Here is a tiny trained network, its code and every weight. The questions are about switching its units off for an input and a target symbol, where a switched-off unit gives its printed mean instead of its output.

import numpy as np


def w(rows, s, z=0):
    codes = np.array(rows[::2]) - 128.0
    scale = np.full(codes.shape[1], s)
    scale[-1] = z or s
    return codes * scale


def norm(h):
    return h / np.sqrt((h * h).mean(-1, keepdims=True) + 1e-5)


def f(y):
    return np.maximum(y, 0)


def softmax(a):
    e = np.exp(a - a.max(-1, keepdims=True))
    return e / e.sum(-1, keepdims=True)


def log_softmax(a):
    a = a - a.max(-1, keepdims=True)
    return a - np.log(np.exp(a).sum(-1, keepdims=True))


def net(x, mask):
    ids = ['ΔΠαβγεηλμτ'.index(c) for c in x.split()]
    T = len(ids)
    res = E[ids] + P[:T]
    u = 0
    for l in range(3):
        q, k, v = (norm(res) @ M[l].T for M in (Q, K, V))
        z = softmax(np.where(np.tri(T) > 0, q @ k.T / 2**0.5, -1e9)) @ v
        res = res + np.where(mask[u], z, O[l][:, -1]) @ O[l][:, :-1]
        u += 1
        y = f(norm(res) @ A[l][:, :-1].T + A[l][:, -1])
        res = res + np.where(mask[u : u + 8], y, B[l][:, -1]) @ B[l][:, :-1]
        u += 8
    return log_softmax(norm(res)[-1] @ U[:, :-1].T + U[:, -1])


Q, K, V, O, A, B = {}, {}, {}, {}, {}, {}
E = w([
[67,99,173,58,188,89,91,98,72],'Δ',
[77,70,202,254,138,105,89,129,82],'Π',
[86,93,107,150,215,124,156,98,137],'α',
[21,114,205,79,129,167,81,138,59],'β',
[82,146,85,117,71,111,75,100,107],'γ',
[164,82,148,13,147,107,74,161,118],'ε',
[183,134,141,171,114,202,131,75,78],'η',
[101,182,223,45,3,229,53,190,232],'λ',
[105,153,77,77,114,170,168,199,119],'μ',
[133,194,173,66,240,162,87,146,220],'τ',
],0.0093)
P = w([
[62,83,84,75,114,113,105,188,68],'0',
[6,67,65,94,114,84,216,128,160],'1',
[23,51,61,112,152,109,197,123,157],'2',
[31,66,81,114,153,117,189,114,170],'3',
[58,57,80,128,154,139,176,92,186],'4',
[88,52,81,137,158,150,170,98,178],'5',
[118,57,89,137,155,141,163,95,202],'6',
[153,62,92,146,148,155,158,98,201],'7',
[155,73,108,149,141,144,148,86,215],'8',
[196,72,118,145,123,157,148,93,225],'9',
[207,80,133,144,121,160,134,97,215],'10',
[219,89,156,142,129,146,137,88,212],'11',
[217,78,155,132,133,148,137,100,198],'12',
[222,84,139,151,140,180,127,94,200],'13',
],0.0024)
Q[0] = w([
[196,154,241,137,184,163,64,178,207],'0.h0',
[85,184,55,155,53,46,253,194,177],'0.h0',
],0.0045)
K[0] = w([
[213,44,133,212,43,228,197,72,41],'0.h0',
[106,85,120,1,170,162,219,217,85],'0.h0',
],0.0032)
V[0] = w([
[162,198,56,91,135,193,101,60,98],'0.h0',
[234,145,252,177,157,172,205,106,68],'0.h0',
],0.0033)
O[0] = w([
[184,156,72,33,171,152,220,42,18,96],'0.h0',
[121,108,103,185,107,106,253,100,56,2],'0.h0',
],0.0067,0.0023)
A[0] = w([
[115,117,94,117,160,166,191,79,28,103],'0.n0',
[3,99,85,90,172,86,104,34,153,183],'0.n1',
[82,58,154,112,126,61,159,107,97,49],'0.n2',
[99,88,123,134,151,93,132,87,151,45],'0.n3',
[107,154,204,41,74,84,156,198,78,148],'0.n4',
[99,236,77,134,168,139,158,147,178,22],'0.n5',
[218,90,113,100,111,69,157,184,72,7],'0.n6',
[80,94,109,121,234,184,88,90,103,214],'0.n7',
],0.0047,0.0018)
B[0] = w([
[104,132,136,35,112,139,168,76,161,150],'0.n0',
[190,99,206,125,62,177,187,150,48,246],'0.n1',
[163,116,104,196,158,206,146,143,78,166],'0.n2',
[116,140,197,119,97,127,178,189,88,147],'0.n3',
[147,134,88,184,88,221,161,122,199,214],'0.n4',
[79,63,135,107,189,118,192,184,122,146],'0.n5',
[65,26,49,181,58,133,157,125,100,154],'0.n6',
[175,139,161,147,4,102,175,164,198,253],'0.n7',
],0.0039,0.0053)
Q[1] = w([
[203,3,97,2,36,249,200,109,74],'1.h0',
[170,190,48,248,195,30,217,50,32],'1.h0',
],0.0031)
K[1] = w([
[129,193,119,187,232,114,159,52,156],'1.h0',
[3,113,120,126,112,54,64,224,98],'1.h0',
],0.0044)
V[1] = w([
[222,172,78,164,175,216,109,25,69],'1.h0',
[33,133,172,103,255,81,102,154,209],'1.h0',
],0.0029)
O[1] = w([
[143,99,193,165,91,93,122,68,144,4],'1.h0',
[99,135,182,116,65,112,179,255,201,141],'1.h0',
],0.0061,0.0029)
A[1] = w([
[81,92,60,93,116,138,186,125,175,104],'1.n0',
[136,72,117,253,116,117,134,114,75,27],'1.n1',
[127,129,84,92,31,116,56,98,113,82],'1.n2',
[160,107,99,139,182,124,211,153,163,49],'1.n3',
[78,152,36,124,142,128,133,57,74,166],'1.n4',
[110,114,139,159,155,131,60,148,170,6],'1.n5',
[101,193,117,63,86,146,107,179,179,103],'1.n6',
[113,79,160,186,135,105,170,161,125,57],'1.n7',
],0.006,0.0016)
B[1] = w([
[186,168,196,188,139,198,136,148,138,166],'1.n0',
[124,67,58,204,171,154,56,117,196,159],'1.n1',
[113,180,163,163,102,64,126,85,154,186],'1.n2',
[119,112,202,140,2,173,183,94,176,150],'1.n3',
[103,104,86,103,156,107,185,167,61,141],'1.n4',
[103,178,132,51,152,80,187,107,119,160],'1.n5',
[94,110,21,193,190,91,150,82,95,253],'1.n6',
[139,204,132,155,200,63,123,84,151,160],'1.n7',
],0.0064,0.0062)
Q[2] = w([
[189,115,72,136,152,92,115,94,134],'2.h0',
[135,85,179,203,1,216,240,117,164],'2.h0',
],0.006)
K[2] = w([
[142,118,142,179,108,100,209,209,206],'2.h0',
[253,73,72,204,13,215,128,72,113],'2.h0',
],0.0046)
V[2] = w([
[11,92,136,118,146,14,121,254,149],'2.h0',
[252,99,110,198,70,191,73,134,159],'2.h0',
],0.0033)
O[2] = w([
[141,72,109,38,151,154,131,51,2,254],'2.h0',
[121,130,165,216,160,66,124,55,195,109],'2.h0',
],0.0048,0.0015)
A[2] = w([
[148,162,179,78,237,145,139,195,172,4],'2.n0',
[139,109,14,49,151,42,53,167,129,70],'2.n1',
[177,200,121,174,144,131,124,56,119,135],'2.n2',
[128,61,133,15,110,127,95,150,95,114],'2.n3',
[174,86,131,134,56,91,65,57,147,123],'2.n4',
[131,164,32,159,215,196,147,177,170,66],'2.n5',
[142,83,174,203,155,138,137,99,78,106],'2.n6',
[208,68,164,51,193,95,152,154,3,47],'2.n7',
],0.0055,0.004)
B[2] = w([
[33,98,182,97,139,33,143,36,169,158],'2.n0',
[71,40,73,146,61,130,254,240,167,244],'2.n1',
[102,87,146,116,106,20,120,79,61,161],'2.n2',
[191,93,174,169,123,85,70,137,109,255],'2.n3',
[132,183,192,92,188,153,76,176,91,169],'2.n4',
[205,167,179,96,174,77,64,121,65,184],'2.n5',
[77,132,15,128,130,163,116,168,127,170],'2.n6',
[217,233,139,109,89,78,40,62,183,225],'2.n7',
],0.0056)
U = w([
[221,167,242,127,61,64,39,61,81,193],'Δ',
[117,94,97,254,192,134,9,118,195,143],'Π',
[165,174,210,174,73,186,225,162,207,205],'α',
[56,54,179,81,91,229,90,168,14,63],'β',
[59,203,23,110,55,44,163,63,22,138],'γ',
[198,8,46,112,57,82,160,198,169,154],'ε',
[202,94,55,138,117,146,174,31,88,5],'η',
[78,211,49,67,53,232,42,134,209,100],'λ',
[192,241,59,104,187,198,158,219,55,110],'μ',
[67,184,179,29,198,47,172,112,191,116],'τ',
],0.0072,0.0024)

Each question gives the input, a string of symbols that net reads in full, and the target symbol t.
The units are the heads (2 rows each of Q, K, V and O) and the neurons (one row each of A and B). Each row of codes is followed by its name. A weight is (code - 128) times the scale printed after its matrix; where a second scale follows, it is the last column's (O, A, B and U).
mask holds one flag per unit, layer by layer, with each layer's heads first. A switched-off unit (its flag False) gives its mean, the last column of its rows in O or B, instead of its output. The means were averaged over made-up inputs and are rounded, as every weight is.
A unit's drop is (log p(t) with every unit on - log p(t) with that unit switched off) / (log p(t) with every unit on - log p(t) with every unit switched off).
The circuit of an input: a set's keep is (log p(t) with only the set's units on - log p(t) with every unit switched off) / (log p(t) with every unit on - log p(t) with every unit switched off). Starting from the 12 units with the biggest drops (on a tie, the unit counted first), units are removed one at a time, each time the one whose removal leaves the highest keep (on an exact tie, the one counted first), for as long as the keep stays at least 0.8.
circuit, biggest first: the units of the circuit, biggest drop first
most important unit: the unit with the biggest drop
top k neurons: the k neurons with the biggest drops, biggest first
top k neurons in layer l: the k neurons of layer l with the biggest drops, biggest first
input α Π η, target Π: circuit, biggest first -> (1.n1; 2.h0)
input Π τ Δ η ε ε γ, target Δ: circuit, biggest first -> (0.n1; 1.h0; 2.n4)
input λ Π ε ε η ε Δ Δ, target Π: top 2 neurons -> (0.n2; 2.n6)
input Π ε Δ η β, target Π: circuit, biggest first -> (2.h0; 1.h0; 1.n1; 0.h0)
input τ ε ε ε τ ε ε μ τ α η, target α: circuit, biggest first -> (0.h0; 2.h0; 1.n6)
input η ε γ ε, target Δ: circuit, biggest first -> (1.h0; 1.n6)
input τ Π τ ε ε τ ε Δ ε ε ε η γ μ, target α: most important unit -> 1.n3
input β ε Π τ β Π γ Δ Δ, target Δ: top 2 neurons -> (0.n1; 2.n7)
input ε ε ε τ Δ η ε, target α: top 2 neurons -> (1.n6; 1.n0)
input λ Δ γ ε ε β Δ ε Δ ε γ, target γ: circuit, biggest first -> (1.n2; 2.n3; 2.n7; 0.n7)
input ε β η, target γ: top 4 neurons -> (1.n4; 0.n0; 2.n2; 0.n4)
input ε η ε ε Π τ ε τ ε τ ε γ, target Δ: circuit, biggest first -> (1.h0; 2.n4)
input ε Π Π ε Π ε ε Δ, target Δ: top 2 neurons -> (2.n7; 1.n6)
input ε Δ ε ε τ α β ε β Δ μ, target μ: most important unit -> 2.n5
input Δ ε τ β Π Δ ε Δ ε η Δ ε τ μ, target α: top 4 neurons -> (1.n3; 0.n5; 1.n0; 2.n3)
input β α α β ε β γ β τ α γ η, target Δ: circuit, biggest first -> (2.n2; 2.n1)
input α Δ α γ ε τ ε τ Π Π τ γ, target γ: top 4 neurons -> (1.n2; 1.n6; 0.n4; 2.n3)
input Δ η Δ, target β: top 3 neurons -> (0.n1; 0.n7; 1.n6)
input α ε Δ η Δ, target β: top 2 neurons -> (0.n1; 2.n7)
input ε ε ε ε γ τ β Δ ε η β, target α: most important unit -> 2.h0
input γ ε ε Δ ε ε Π η ε ε, target Π: top 2 neurons -> (0.n6; 1.n6)
input ε μ Π ε η ε, target Π: top 3 neurons -> (0.n6; 1.n6; 2.n1)
input μ Π ε γ β η ε ε Δ γ ε ε, target Δ: top 2 neurons -> (1.n6; 2.n4)
input γ ε ε ε λ Π ε τ Δ α μ, target μ: top 2 neurons in layer 1 -> (1.n6; 1.n0)
